Below are the code and all the weights of a small trained network. Each question names an input and a class and asks about switching units off, where a switched-off unit gives its printed mean instead of its output.

import numpy as np


def w(rows, s, z=0):
    codes = np.array(rows[::2]) - 128.0
    scale = np.full(codes.shape[1], s)
    scale[-1] = z or s
    return codes * scale


def f(y):
    return np.maximum(y, 0)


def log_softmax(a):
    a = a - a.max(-1, keepdims=True)
    return a - np.log(np.exp(a).sum(-1, keepdims=True))


def net(x, mask):
    res = np.array(x, float).reshape(1, 6) / 4 @ E
    y = f(res @ A[0][:, :-1].T + A[0][:, -1])
    res = res + np.where(mask, y, B[0][:, -1]) @ B[0][:, :-1]
    return log_softmax(res[-1] @ U[:, :-1].T + U[:, -1])


A, B = {}, {}
E = w([
[254,135,130,111,115,139,115],'x0',
[128,182,79,93,109,63,152],'x1',
[131,190,219,158,148,77,126],'x2',
[117,121,159,128,19,134,192],'x3',
[140,103,152,73,177,139,214],'x4',
[161,53,116,199,133,70,170],'x5',
],0.0088)
A[0] = w([
[146,92,123,170,136,96,153,91],'n0',
[145,138,115,127,162,122,110,71],'n1',
[135,167,69,92,117,51,151,43],'n2',
[109,163,171,153,149,109,140,57],'n3',
[117,153,181,144,142,95,128,55],'n4',
[136,125,106,132,178,127,111,79],'n5',
[124,123,106,133,199,125,91,34],'n6',
[131,136,98,127,202,113,104,76],'n7',
[125,83,165,156,138,168,111,78],'n8',
[138,111,173,140,134,175,129,171],'n9',
[133,140,109,167,104,125,78,34],'n10',
[118,97,113,162,143,87,146,82],'n11',
[150,150,120,157,93,124,78,99],'n12',
[131,122,142,111,145,128,150,80],'n13',
[121,106,170,139,137,169,112,56],'n14',
[145,116,147,96,156,141,165,47],'n15',
[156,127,147,131,129,148,121,75],'n16',
[173,113,83,110,114,159,122,79],'n17',
[116,130,118,130,183,116,100,71],'n18',
[118,159,130,105,128,152,119,57],'n19',
[116,121,142,105,170,131,182,74],'n20',
[116,121,145,122,90,127,139,79],'n21',
[115,100,82,106,119,148,125,66],'n22',
[129,101,156,138,140,167,112,55],'n23',
[128,120,142,80,183,145,198,70],'n24',
[102,152,196,145,154,90,120,64],'n25',
[118,170,97,98,130,84,157,114],'n26',
[120,138,110,164,98,116,73,55],'n27',
[134,99,117,153,133,104,143,56],'n28',
[126,119,132,123,116,115,106,99],'n29',
[127,110,96,124,122,140,135,64],'n30',
[177,116,127,142,130,122,130,76],'n31',
[96,103,87,128,127,156,131,76],'n32',
[98,176,151,56,122,183,98,58],'n33',
[193,142,159,127,126,128,119,32],'n34',
[198,148,120,104,115,125,118,66],'n35',
[113,119,157,141,130,163,126,57],'n36',
[103,125,141,141,69,154,174,56],'n37',
[101,109,116,156,139,104,148,89],'n38',
[168,160,182,134,127,103,122,78],'n39',
[116,144,130,111,132,163,125,85],'n40',
[145,120,158,118,63,140,146,27],'n41',
[109,98,66,120,125,161,131,53],'n42',
[109,129,151,126,59,123,154,65],'n43',
[6,122,127,144,156,111,155,2],'n44',
[90,130,112,157,107,121,89,86],'n45',
],0.019,0.0082)
B[0] = w([
[150,133,123,209,135,59,154,188],'n0',
[142,139,165,118,101,137,152,161],'n1',
[7,163,166,169,106,192,101,218],'n2',
[144,104,75,141,109,176,123,188],'n3',
[141,109,65,141,100,168,127,190],'n4',
[129,141,142,115,108,141,187,180],'n5',
[135,160,168,110,66,153,199,198],'n6',
[127,146,150,100,119,140,227,213],'n7',
[42,163,148,157,123,150,110,186],'n8',
[28,134,125,122,219,112,171,218],'n9',
[121,119,136,94,42,97,70,176],'n10',
[154,146,121,203,127,77,128,182],'n11',
[94,100,110,78,143,54,123,202],'n12',
[127,116,126,110,91,110,105,153],'n13',
[72,161,151,138,110,176,90,169],'n14',
[139,115,128,84,47,96,68,172],'n15',
[145,151,154,129,106,160,83,150],'n16',
[172,95,103,121,176,197,100,181],'n17',
[157,146,154,101,125,142,188,188],'n18',
[161,143,146,185,77,105,99,164],'n19',
[107,100,123,85,79,74,103,200],'n20',
[137,135,145,116,101,145,165,165],'n21',
[135,94,66,149,121,161,143,179],'n22',
[90,163,149,158,77,178,77,163],'n23',
[104,109,98,53,76,49,84,234],'n24',
[141,93,48,145,126,177,145,217],'n25',
[33,138,138,149,180,149,130,220],'n26',
[100,120,119,83,70,78,91,191],'n27',
[169,135,132,188,84,100,113,155],'n28',
[128,127,126,122,110,122,117,138],'n29',
[155,128,93,147,96,161,117,148],'n30',
[180,158,157,138,150,112,84,165],'n31',
[142,105,79,124,146,180,115,186],'n32',
[182,133,132,254,136,35,152,254],'n33',
[206,110,151,122,155,178,71,176],'n34',
[165,139,174,93,215,130,77,190],'n35',
[96,139,150,139,115,146,88,152],'n36',
[132,155,164,93,97,146,206,202],'n37',
[166,137,148,156,155,103,114,174],'n38',
[139,83,58,132,147,177,137,202],'n39',
[157,138,121,173,121,109,118,166],'n40',
[165,156,163,109,73,159,173,177],'n41',
[134,92,48,143,134,171,143,193],'n42',
[151,151,135,98,99,143,214,207],'n43',
[214,132,206,70,233,171,26,252],'n44',
[117,96,134,68,136,72,101,191],'n45',
],0.035,0.0086)
U = w([
[155,150,170,101,99,156,196,89],'0',
[176,121,171,116,169,160,70,245],'1',
[143,81,55,149,123,185,118,118],'2',
[106,99,127,88,88,75,89,107],'3',
[154,142,147,223,129,83,122,92],'4',
[43,159,160,165,132,172,97,98],'5',
[76,85,105,112,254,62,193,152],'6',
],0.0081,0.012)

Each question gives the input, the list of numbers given to net, and the class t.
The units are the neurons (one row each of A and B). Each row of codes is followed by its name. A weight is (code - 128) times the scale printed after its matrix; where a second scale follows, it is the last column's (A, B and U).
mask holds one flag per neuron, in row order. A switched-off neuron (its flag False) gives its mean, the last column of its row in B, instead of its output. The means were averaged over made-up inputs and are rounded, as every weight is.
A unit's drop is (log p(t) with every unit on - log p(t) with that unit switched off) / (log p(t) with every unit on - log p(t) with every unit switched off).
most important unit: the unit with the biggest drop
top k neurons: the k neurons with the biggest drops, biggest first
drop of u: that unit's drop, to one decimal
input [8,7,-1,2,5,2], class 1: most important unit -> n35
input [4,8,-3,-4,0,-7], class 5: top 4 neurons -> n2, n26, n0, n11
input [7,6,-7,1,4,-3], class 1: top 4 neurons -> n35, n17, n25, n39
input [-2,-5,4,4,5,-6], class 4: top 2 neurons -> n33, n2
input [7,-4,1,6,1,8], class 4: top 2 neurons -> n0, n44
input [5,-3,0,3,7,2], class 3: top 2 neurons -> n24, n44
input [0,-8,5,3,7,-6], class 5: top 4 neurons -> n9, n14, n8, n23
input [-2,8,-1,2,6,-4], class 5: top 2 neurons -> n2, n26
input [-4,-5,-3,2,-6,-5], class 3: top 3 neurons -> n45, n27, n2
input [8,3,-7,0,-7,5], class 1: top 3 neurons -> n35, n17, n31
input [-7,-3,-2,3,-8,-1], class 3: top 3 neurons -> n27, n45, n10
input [8,7,5,7,4,-7], class 1: top 4 neurons -> n35, n34, n7, n6
input [-3,-3,-7,2,5,8], class 4: top 3 neurons -> n0, n11, n28
input [-2,8,7,6,-4,-8], class 4: most important unit -> n33
input [-7,-1,8,7,-8,6], class 2: top 2 neurons -> n25, n4
input [3,1,-2,-7,-8,4], class 3: drop of n10 -> 1.5
input [-8,-5,0,7,7,7], class 1: drop of n4 -> 0.0
input [-7,-1,-6,-3,-8,-8], class 3: drop of n34 -> 0.3
